(in the rows, 128 means zero)
Each row is followed by its class; each block has classes of its own.
[137 103 155 141 124 119 171 138 106 123 139 124 152 148 122 120  92 153
 235 149 116  97 134 142 117 121 154 110 151 100 162 120 107 128 158 143] | F
[113 126 142 129 119  97 158 176 154 126 143 143 127 152 110 142 125 128
 150 128 123 125 141 136 107 141 151 115 131 135 130 145 108 124 135 141] | P
[142  87 132 148 152 125 134 112 112 105 116 145 110 115 147 131  99 168
 148 157 126  85 157 115 148 106 166 101 140 128 171 123 119 136 123 153] | J
[136 139 169 105 116 134 119 152 154 104 157 110 116 159 104 142 132 124
 106 112 155 130 138 158 137 138 115 134 147 104 110 138 107 153 128  80] | K
[168 152 124  97 119 122 152 162 121 117 146 136 101 122 139 128 112 120
 104 131 126 155 130 166 126 118 147 140 153 123 139 113 115 134 130 110] | C
[ 70 139  92 173 155 122 179 174  95  96 146 114 152 133 143 111  99 157
 181 135 204 109 130 181 144  96 130  89 135 110 111 103 144  91 140  92] | Y
[ 79 127 120 108 125 148 146 180 106 140 113 135 148 132 118 104 130 153
 118 121 117 148 115 119  98 141 151 140 128 112 109 138 104 126 113  75] | Z
[102  88 141 130 132 124 117 194 131 142 130 157 115 148 119 117  99 151
 102 147 128 119 158 108 124 122 156  89 111 164 128 138 154 127  90 126] | F
[ 60 119 158 138 148 143 115 115 136 136  95 124 130 128 134 150 130 156
 122 138 127 126 148 125 122 122  96  96 144 144  74 137 132 144 128 122] | G
[135  90 104 106 124 116 123 185 127 102 119 142 121 127 115 117 116 149
 117 124 142 126 117 142 122 105 146 141 129 130 149 109 138 120 103 108] | G
[155  88 115 116 125 142  88 160 118 126 113 165 117 111 122 130 113 105
 106 123 114 139 132 114 127 139 145 128 107 176 137  91 146 130 121 139] | Y
[100 101 119 101 128 104 120 211 104 121 117 146 136 134 124 112 114 146
 120 114 138 157 125 115 111 123 152 146 135 135  97 101 128 122 115  95] | C
[169 145  96 174 120 140 147 146 171 112 117 135 126 111 135 139 128  78
 101 115 161 123 120 186 148 100 103 133 104 136 138 134 154  96 124 115] | F
[ 94 172  80 166 115 104 160  82 133 159 126 143 147 132 139 139 132 111
 137 125 134 101 125 131 132 134  96 127 139 170 129 150 115 107 115 160] | G
[205 139 147 137 107 108 161 105 154  94 137 124  94 142 131 166  87 109
 160 143 148 121 149 147 127  96 151 103 142 114 178 130 152 121 132 183] | J
[138 116 117 136 106 156 136 162 142 110 120 120 149 138 123 112 125 155
  98 133 134 121 134 142 121 128 124  91 133  99 133 114 136 114  93 119] | J
[166 106  91 144 144 108  95  12 107 146  77 139 130 124  93 145 142 164
 137 132 112 157 106 127 151 127 141 108 153 153 126 127 119 129 127 112] | F
[182 131 118 129  91 127 143 189 170 123 111 152 149 106 132 109 127  78
 141 119 110 143 134 181 123 126 113 137 126 135 136  87 141 106 130 166] | K
[125 155 126 168 126 146 156 137 163 161 133 132 116 134 147 154 105 123
 118 155 156 116 123 175 133 121 122 105 155 169  95 169 170 106 100 160] | G
[184 167 161 124 110 103 176  94 159 119 164 113 109 135 135 157 104 137
 166 138 121 128 179 120 134 102 131 104 117 106 173 148 140 133 162 136] | Q
[ 98  99 107 128 144 106 147 135  79 154 109 160 158 132 127 112 119 133
 178 147  87 124 122 114 119 156 154 117 118 140 135 117  97 123 136 104] | J
[167 133 104 156 150 125 180 174 183 157 130 121 160 141  91 122 131 129
 133 153 134 137 136 204 127 159 141  91 144 125 133 151 169  91 100 118] | A
[150 110 148 104 130 166 129  86 127 110 136  82 139 126 135 150 119 167
 130 112 139 127 134 142 121  79 100 118 141  84 108 127 131 129 123 118] | J
[168 112 176 105 107 118  85 220 158 124 137 141  85 129  95 135 124  93
  96 118  95 167 171 111 132 110 135 134 137 138 147 114 135 163 147 101] | C
[144 115 140 133 151 109 149 167 131 129 137 136 122 122 119 126 120 122
 148 111 112 139 161 154 137 118 142 126 140 123 144 107 111 126 136 123] | A
[109 146 178 136 117 113 158 184 139 107 120 135 119 144 106 134  94 116
 195 128 130 112 144 159 115 131 132 108 119 131 134 119 148 128 158 131] | K
[ 69 115  77 151 123 128  78 119 174 128 120 150 129 124 147 124 183 141
  15 116 160 134 130 105 129  78 105  89 138 150  68 148 108 109  81 104] | Z
[144 123 131 139 135 122 168 173 135 117 100 142 141 140 101 130  90 106
 190 139 126 105 132 167 111 158 135 125 141 144 145  91 149 111 130 167] | J
[ 98 117 136 140 132 162 135 129 144 150 145 136 121 101 159 143 147 141
 123 118 102 119 147 141 121  52 122  98 143 136 120 123 134 107 116 158] | A
[162 126 116 135  96 112 151 197 155 112 135 140 124 132 124 133 107 127
 125 125 122 135 141 136 110 145 154 116 129 131 153 120 143 122 121 125] | G
[148 121 164  96 136 167 142 152 141 150 138 128 130 153 100 141  90  93
 151 121 139 111 160 182 119 126 110 142 169 144 145 106 125 144 113 163] | A
[176  93 137 135 126 146 141 106 166  98 152 109 128 143 153 139  87 194
 120 113 171  68 158 147 143  94 129 100 152 118 134 126 118 123 105 140] | F
[135 125 102 103 120 122 110 116 112 105 120 122 120 134 148  90 144 149
 104 125 144 124 113 141 149  83 118 141 117 115 127 113 115 124 133  79] | W
[147 161 152 154  78 125 168 176 173 163 123 158 143 140 137 140 111  72
 168 162  95 129 144 125 104 187 167 108 124 156 141 154 168 121 136 182] | K
[136 157  97 132  97 113 154 194 150 126 114 140 159 137  92 108 121 149
 151 133 127 144 171 127  82 132 149 103 122 150 140 158 102 137 147 115] | Z
[ 72 128 102 122 130 143 128 104  68 123 135 165 117 112 172 100 158 121
 142 133 119 114 125 137 155 100 107 137  90 133 146  77 145 117 112 135] | K
[ 73 112 116 131 125 116 152 196 103 123  94 180 130 125 108 104  92 148
 170 128 105 103 146 111  96 122 170 109 118 156 169 105 100 126 135 111] | Z
[109 101 200 142 129 135 169 177 132 106 130 148  97 127 165 156 103 104
 205 133 102 118 172 134 135 103 120 136 124  98 161  83 138 134 151 153] | G
[143 114 162 149 131 134 127 119 121 119 123 113 123 123 108 137  89 144
 134 125 109 112 147 134 127 109 112  75 126 111 143 132 130 131 131 125] | J
[111  84 198 126 177 122 164 165 167 190 140 130 137 127  95 160 114 136
 237 139  65 118 174 143 119  97  90 130 131 156 116 132 179 104 140 151] | C
[135 123 126 118 126 155 130  90 127 111 156 109 122 146 131 153 131 151
 109  94 160 110 124 146 134 129 106 133 110 118 116 135 128 129 114 114] | P
[150 146  87 119 135  99 131 138 118  75  89 165 125 120  96 118 104 162
 117 130 151 116 156 168 118 168 149 110 123 180 149 105 106 146 128 130] | K
[121 100 132 109 112 134 106 133 123 126 105 125 129 139 129 131 133 135
 120 123 135 153 114 117 131  76 135 122 147 102 111 116 118 125 117 103] | J
[115 115 173 145 134 126 147 252 120 133 125 154 106 151 117 115  73 110
 162 137 136 122 161 136 130 146 152 157 132 161 129 107 158 124 115 139] | W
[115 121 120 123 124 155 131 139 103 124 130 120 164 139 112 114 141 130
 125 123 134 138  98 172 102 133 118 109 133  93 115 122 114 118 117 105] | A
[125 133 115 110 103 133 100 150 119 130 137 121 131 135 128 108 135 151
  99 113 151 147 112 114 140  93 135 130 134 123 101 113 140 125 124  89] | Q
[138  91 116 122 141 145 122 182 130 118 115 138 144 119 109 106 129 150
 122 137 143 132 153 168 135 108 121 134 137 130 134 122 108 137 114 145] | P
[134 122 194 171 111 152 146 181 133 134 149 114 128 143 163 132  98  93
 206 135 128 127 167 135 132 115 114 107 117 114 105 110 180 131 166 173] | F
[122 104 168 136 117 132 135 136 156 135 148 120 105 151 149 157 120 129
 199 118 145 107 163 124 154  54 108 138 142 121 138 117 153 129 141 136] | G
[ 99 137 158 146 136  83 164 194  81 125 149 137 135 114 122 108  97 138
 175 120 110 140 137 105 134 117 150 149 128  96 141 127  87 124 154 105] | Q
[158  99 159 102 101 138 115 130 127 126 117 104 128 128 153 126 104 107
 146 114 126 155 130 110 125  89 138 133 134  93 119  96 167 132 142 146] | F
[120 117 144 120 126 133 180 126 143 118 163 124 143 157 125 152 102 126
 187 146 116  77 154 149  96 132 123  75 132 115 159 114 128 121 141 126] | J
[135 108 153 131  96 141 130 136 100  88 117 167 121 116 154 112 110 145
 182 119 102  88 148 125 121 124 123 123 103 133 169  64 129 128 125 208] | K
[104 117 199 124 109 119 175 190 160 129 142 154 129 156 135 162  86 120
 181 132 117 117 155 110 101 128 144 121 142 117 125 107 125 113 131 151] | Q
[160 121 128 124  95 157 108  53 112  84 140 110  90 153 157 161 106 128
 165 115 201 113 157 133 156  53 128 105 127 108 169  91 170 152 148 157] | P
[113 136 171 118  89 118 144 152 142 126 164 137 124 152 144 136 120 118
 190 119 107  94 163  98 113 130 134 118 103 135 146 127 135 140 155 152] | K
[120 110 156  72 117 121 137 208 119 134 128 139 111 126 139 115 116  82
 134 118 103 170 130 135 109 120 147 153 109 124 120  91 151 133 138 148] | P
[188 130 135 126 126 116 145 138 160 142 159 110 139 153  97 130 102 129
 125 144 151 120 168 156 133 146 119 111 118 134 151 192 126 145 124 148] | P
[148 113 167 152 113 146 143 153 124 101 133 130 115 149 163 137  55  85
 167 126 178  96 155 153 137 110 120 110 123 122 139  91 163 131 139 170] | F
[159 111 127  94 108 142 126 141 132 110 114 102 137 139 113 122 116 175
 125 145 136 152 133 140 108 121 136 100 129  99 136 130 167 139 117 108] | G
[129 114 154 138 139 109 183  92 141 156  84 163 140 121 124 152 103 107
 182 139  64 107 129 112 114 167 147 146 134 143 167 124 114 109 122 187] | F
[154  84 176 120 157 106 124 151 126 121 156 108 108 127  98 132 107 135
 137 109 113 141 162 132 145 123 115 131 117 101 141 123 143 138 123 143] | P
[161 152  92 120 111 136 158 119 106 114 122 142 103 111 122 139  77 109
 130 137 134 116 132 165 119 122 149 118 146 152 198 100 155 135 123 144] | G
[114 117 114 146 114 155 133 193 144 130 154 148 133 118 164 135 159 130
 173 108 130 117 161 147 129  77  85 160 102 168  99 113 133 118 138 142] | G
[129 128 110 104 121 160 190  66  98 127 105 123 128 135 176 115  78 140
 154 142 152 112 108 174 143  91 140 108 157  89 166  60 171  95  91 154] | F
[137 139 149 103 124  92 167 212 183 140 137 124 142 127 117 130 123 128
 148 117 101 156 173 114 119 119 144 130 109 123 119 133 133 123 169  66] | Q
[156 135 124 108 115 129 111 155 126 110 131 131 102 134 105 139 125 123
  99 125 132 162 124 141 108 133 151 151 158 151 113 105 146 133 119 124] | W
[115 122 196 131 125 124 143 230 187 121 173 119  99 156 139 135 119  85
 147 115 140 107 157 131 141 106 110 133  99 128 111 129 164 111 143 136] | Y
[ 93 115 144 107 168 109 192 146 122 166  82 174 128 120 139 112 101 150
 195 149  75 111 160 148 133 113 131 164 138 171 146 100 105 103 118 153] | W
[110 111 132 123 115 122 108 139 118 150 121 141 132 143 135 112 120  95
 132 124 122 129 152 103 133 115 140 101 122 133 147 105 147 136 127 142] | A
[161  80 166 126 162 122 165 138 181 109 124 117 140 133 111 153 107 140
 168 146 133 107 168 164 123 141 126 118 141 104 145 129 142 128 129 171] | P
[ 86 114 194 118 118 136 147 240 156 140 135 140 124 137 128 111 117  96
 163 144  80 114 164 107 121 138 145 114 122 126 142 110 129 137 161 127] | Y
[113  83 142  83 128 165  74  97  80 137 144 120 107 120 156 114 130 170
 122 108 121 157 147 135 135   8  67 115 106 136  89  81 160 121 111 113] | W
[ 67 160 158 175 100 121 159 131  84 148 106 141 134 126 153 116 109 148
 232 124  96 104 117  73 107 114 171 133 134 132 125 154  97 130 179 168] | Z
[106  91 109 116  99 131 106 207 105 127 128 152 147 138 119  86 148 129
 143 115 120 151 114 107 105 107 141 148 119 115 123  99 118 118 113 116] | Z

Next block, with new classes.
[ 96 154 122 117 128 152 125 157 172 172 138  81 102 147  74  97 158  71
  91 102 129 157  98 147 153 124 113 110 125 131 103 119 125 114 148 135] | X
[105 152 192  87 120 135 102 135 132 116 119 118 133 167  82 106 149 131
 149 130 151 102 143 150 116 110 127 115 124 103 104 132 121 110 124 156] | M
[121 173 122  91 124  83 110 119 123 162 133 148 102 138  88 121 146 121
  99 125 119  70 113 186  87 118 153 129 122 110  50 140  86 148 151 137] | M
[132 142 140  99 126  98 109 133 117 164 140 159  84 164 119 116 155 133
 103 133 130  86 109 161 100 116 152 117 147 114  66 120  88 143 146 144] | H
[152 115 145 141 101 109 145 137 134 148 149 141 129 109 128 150 173 115
 105 123 155 110 165 102 123 101 111 149 127 143 104 156 131 117 174 147] | X
[ 94 147 171  94 110 143  89 144 122 119 119 127 118 165 103 100 154 119
 145 136 145 107 137 145 109 112 122 106 131 102 110 125 117  95 117 159] | V
[ 96 130 177  88 116 158  95 131 119 119 111 115 138 181 108 114 173 122
 141 132 153 113 136 146 123  95 113  85 144 112 111 139 115 110 108 168] | H
[110 139 135 104 115  92  91 119 109 158 137 141 100 163 103 110 133 143
 101 141 117 103 105 154  88 111 137 117 120 113  66 123  81 145 132 141] | H
[140 104 145 130  86 104 143 134 157 136 139 134 142 108 118 142 162 110
 122 125 155 116 164 108 129  90 106 163 117 142 127 150 134 108 184 141] | T
[ 78 144 195  92 110 127  98 139 131 106 115 101 119 185  96 124 157 135
 158 130 142 112 144 153 129 104 124 117 130 101 115 132 127 107 125 160] | N
[122  29  95 143 157 157 138 139 108 112  69 186 151 104 166  97 126  76
 109 142 147  80 147 119 127 124 114 110 126 145 252 123 127 149  77 116] | N
[ 85 143 136 116 122 155 123 140 191 155 135  74 133 169  64 108 154  70
  90 109 129 162 128 157 159 120  98 130 122 129  99 122 125 113 132 137] | T
[154 105 162 124  97 105 146 137 142 140 146 134 138 109 110 135 164 119
 107 130 149  93 163 102 110 108 115 157 112 142 108 151 136 121 177 140] | M
[129 168 135  99 122  98  96 125 143 159 139 147 107 157  92 119 137 137
 134 134 134 130 111 148 102 108 141 135 135 102  56 121  92 128 150 131] | T
[127  97 153 132  91  97 143 137 139 126 131 130 136 104 124 148 163 116
 124 141 149 102 175 104 127  98 113 142 123 139 121 161 129 111 190 141] | N
[119  77 155 182 139 122 179 107  82 104  99 127 159 150 125 153 139  66
 101 146 170  52 196 100 194 127 109 154 120 169 238 124 146 139  89 126] | T
[150 103 152 126  92 107 148 142 134 147 141 138 123 108 118 145 166 112
 106 120 150 121 152 114 114 103 111 146 120 144 114 156 142 111 176 145] | X
[135 171 123 113 126  83  96 120 103 162 146 153 100 161  92 129 154 152
 100 127 128 115  95 167 112 108 138 115 133 104  48 124  94 141 141 145] | X
[ 99 146 186  94 109 139  90 138 116 117 116 102 133 168  99 107 163 126
 143 121 157 119 126 153 102 114 118 105 123 100 115 130 130  96 100 157] | V
[ 79 139 128 113 116 151 122 155 168 162 139  54  88 140  82 102 129  92
  92  95 109 151 133 161 151 133 119 131 133 115 109 124 109 119 138 118] | N
[122 135 148 102 108 127  93 115 113 148 143 123 102 166 130 113 149 117
 134 106 140 106  99 189 111 108 137 144 121  98 101 113 115 137 112 136] | R
[129 155 129 108 130 101 101 112 119 156 131 139 106 148 105  99 141 135
 106 138 114  90  95 162  91 110 149 125 110 114  74 117  99 147 125 131] | M
[112 164 184  97 109 139  95 135 126 125 124 111 121 168 104 111 148 150
 142 124 147 134 132 149 115 100 108 124 127 112 106 134 139 102 122 163] | X
[114 150 177  90 109 154  86 130 126 123 127 122 134 170 107 116 146 130
 173 115 163 127 127 162 123 110 120 114 127 103 116 140 124  93 120 169] | U
[103 136 184  90  99 150  87 136 117 124 141 117 141 186 108 106 159 129
 163 121 179 131 150 154 133 107 127 115 138 102 107 133 124 107 121 155] | R
[103 141 146 113 119 160 131 163 183 156 136  84  94 138  91  95 130  71
  93 102 110 161 141 159 139 138 127 123 110 113  92 110 121 106 110 126] | V
[140  98 147 138  91 107 144 145 128 132 143 144 134 114 125 143 182  92
 113 119 151 103 155 114 124 107 108 149 124 134 119 151 134 106 169 151] | V
[124 147 132 103 125 112 106 110 110 174 137 151 110 154 104 113 174 115
 118 121 155 107  89 161 104  95 135 135 131 105  62 122  96 139 144 154] | X
[145 167 142 107 128 103  93 112 120 165 141 140 103 148 108 122 128 125
 141 112 149 119  94 170 111 131 147 129 113  99  79 121  87 128 131 141] | U
[108 149 186 103 113 138 101 143 127 122 126 125 114 169  97 119 145 124
 145 129 151 122 151 158 124 108 116 110 134 108 102 138 127  96 127 161] | X
[102  57  91 168 131 117 127 105  68 114  95 157 143 121 135  97 129 140
  29 169 110  59 121 100 122 127  94 128 115 169 235 102 129 136  99 126] | V
[123  59 111 166 149 132 149 129 112 157 157 165 164  82  80 102 112  61
 132 148 206  43 165  96 123 142 127 158 152 114 111 131  76 140 190 117] | M
[ 99 150 188  93 116 146 105 132 120 129 120 120 118 169  96 120 156 122
 148 132 159 111 145 141 116 103 123 117 133 108 101 133 124 102 121 162] | X
[130  88 160 128  86 101 140 146 145 129 132 126 131 115 129 139 168 116
 115 133 147 110 172 107 125  96 115 141 111 141 134 153 138 111 173 139] | N
[130  95 146 135  88  95 137 140 142 130 142 120 140 104 130 146 166 121
 124 131 149 107 175 108 122  98 114 143 116 137 110 164 129 120 181 140] | N
[159  94 155 125  91 116 132 139 145 143 135 133 135 101 115 133 153 102
 128 117 162 112 145 122 121 107 107 138 110 137 134 151 127  99 180 148] | U
[141 154 134 111 122  95 107 111 112 164 153 132 112 147 101 119 142 140
 108 121 120 120 100 175  79 116 155 136 128 103  37 139  95 144 129 124] | M
[141  97 146 118  81 121 140 142 128 136 152 144 145 124 128 141 168 114
 120 125 163 117 178 104 135 101 117 147 132 144 118 156 137 118 174 140] | R
[167  65 120 184 145 118 168 127 100 122 119 136 155  79  71 131  65  88
  84 133 131 118 190 134 173 145 103 118 127 126 152 135 101 142 116  92] | M
[133 155 138 106 121 103  86 117 111 158 126 139 103 153 119 113 154 132
 122 115 137 116  87 161 109 104 128 111 124 102  94 119  84 137 132 146] | H
[149  96 154 128  84 118 142 143 140 134 152 130 139 116 136 143 161 106
 125 118 161 117 166 116 128 106 120 148 122 139 123 150 143 116 168 132] | R
[107 122 135 114 119 158 135 149 160 160 149  94 108 146  75 102 136  78
  94 134 117 155 132 142 148 146 119 110 133 125  63 114 126 111 136 129] | V
[142 145 108  87 110 128 102 138 116 166 147 168  98 140 119 112 135 127
 118 124 134 120 138 160 121 106 156 114 146 102  68 123  90 139 134 121] | R
[138  98 147 121  77 116 138 143 133 138 155 129 146 120 125 144 168 101
 118 115 167 112 169 121 127 106 117 145 120 141 120 158 141 116 171 135] | R
[109  37  80 155 149 170 181 105  78 119 111 173 182  74  79 110  89  84
  98 156 147  54 177 136 137  99 121 141 178 118 134 140  93 146 131 115] | M
[ 97 143 192  89 110 140  75 140 121 115 114 107 123 178 110 105 144 141
 161 136 150 121 136 132 111 111 117  86 120 107 125 130 111 105 108 160] | H
[111 154 137 101 126  96  94 133 125 159 135 127  88 151 106 114 136 138
 124 130 129  93 117 158  95 117 154 123 127  94  68 117  89 143 132 124] | N
[ 90 133 181  80 101 147  90 138 121 118 129 113 126 175 105 113 139 124
 149 127 162 103 153 160 118 119 130 112 125 106 123 127 126 111 111 146] | R
[137 163 144  94 129  93  85 117 135 153 115 137  94 147 110 101 126 139
 138 126 123 106  69 177  87 115 149 113  97 105  90 110  97 132 129 144] | U
[136 181 136  85 128 112  87 112 118 170 126 133  95 157  94 109 133 156
 108 107 131 128  89 168 120 121 141 124 117 102  91 107  86 131 120 145] | U
[ 95 150 134 103 124 157 123 140 195 160 125  71 108 140  76 106 127  92
  82  89 121 158 120 153 145 127 106 147 108 116 132  99 119 116 117 120] | T
[122 142 171 108 119 101 100 125 114 168 125 129  92 175 103  99 140 109
 115 136 140 121  93 156  82 118 141 118 123 114  89 120  94 124 134 132] | H
[ 97 151 161  94 120 171 129 151 177 153 129  68 119 154  72 108 129  72
 100 100 138 139 153 155 149 128 118 128 117 114 104 111 129 123 109 124] | R
[130 105 152 130  95 109 146 141 145 130 134 124 135 108 129 147 166 120
 117 126 151 106 175 101 130  96 116 149 122 136 127 153 135 115 174 138] | N
[141  90 155 123  81 122 147 145 136 130 149 140 141 119 129 144 163  98
 129 121 164 112 172 117 130  98 121 149 127 136 123 152 143 112 172 137] | R
[143  92 115 132 136 174 140 127  55 156 125 128 136 122 141 104 100 130
  70 148 153 106 171 101  93 181 113 140 178 164 164 148 143 130  80 102] | V
[121 114 117 194 154 134 150 105  74 126 127 162 151 107  72 133  69 108
  97 211 155  67 168  92 123 105 133  94 160 115 100 115  99 108 135  96] | X
[111 143 190 104 114 133  95 145 122 108 111 126 113 175 103 101 156 118
 143 135 144 117 138 172 126 113 119  94 138 101 112 124 125  89 116 160] | V
[107 150 138 117 114  90 105 112 143 153 129 133 103 165  87 126 143 106
 108 128 114 117  98 165 103  94 134 146 107 105  86 112  95 128 131 129] | T
[126 164 150 101 119  93 120 125 128 161 137 153  92 159  91 115 144 107
 106 128 118  93 126 175 104 110 154 145 117 109  61 129  95 135 143 137] | M
[101 136 170  87 106 142  94 132 137 112 115 122 130 169 102 116 139 133
 164 135 141 129 150 147 124  96 118 115 128 108 119 132 122 104 110 150] | T
[126 171 134 183 156 132 143 134 112 108 128  59 197  95  55 136 121 142
 118 109 164 100 153  76 125 103 101 136 170 109 129 155 114 123 140 111] | M
[ 91 149 184  98 103 141  96 148 115 105 116 132 132 176  92 103 153 121
 158 133 155 127 141 150 123 102 119 104 136  98 119 132 128  80 120 163] | V
[142  98 155 136  88 103 138 144 130 131 142 133 140 109 122 138 172  99
 119 126 158 109 156 104 114 110 109 142 108 135 118 149 137 105 164 146] | V
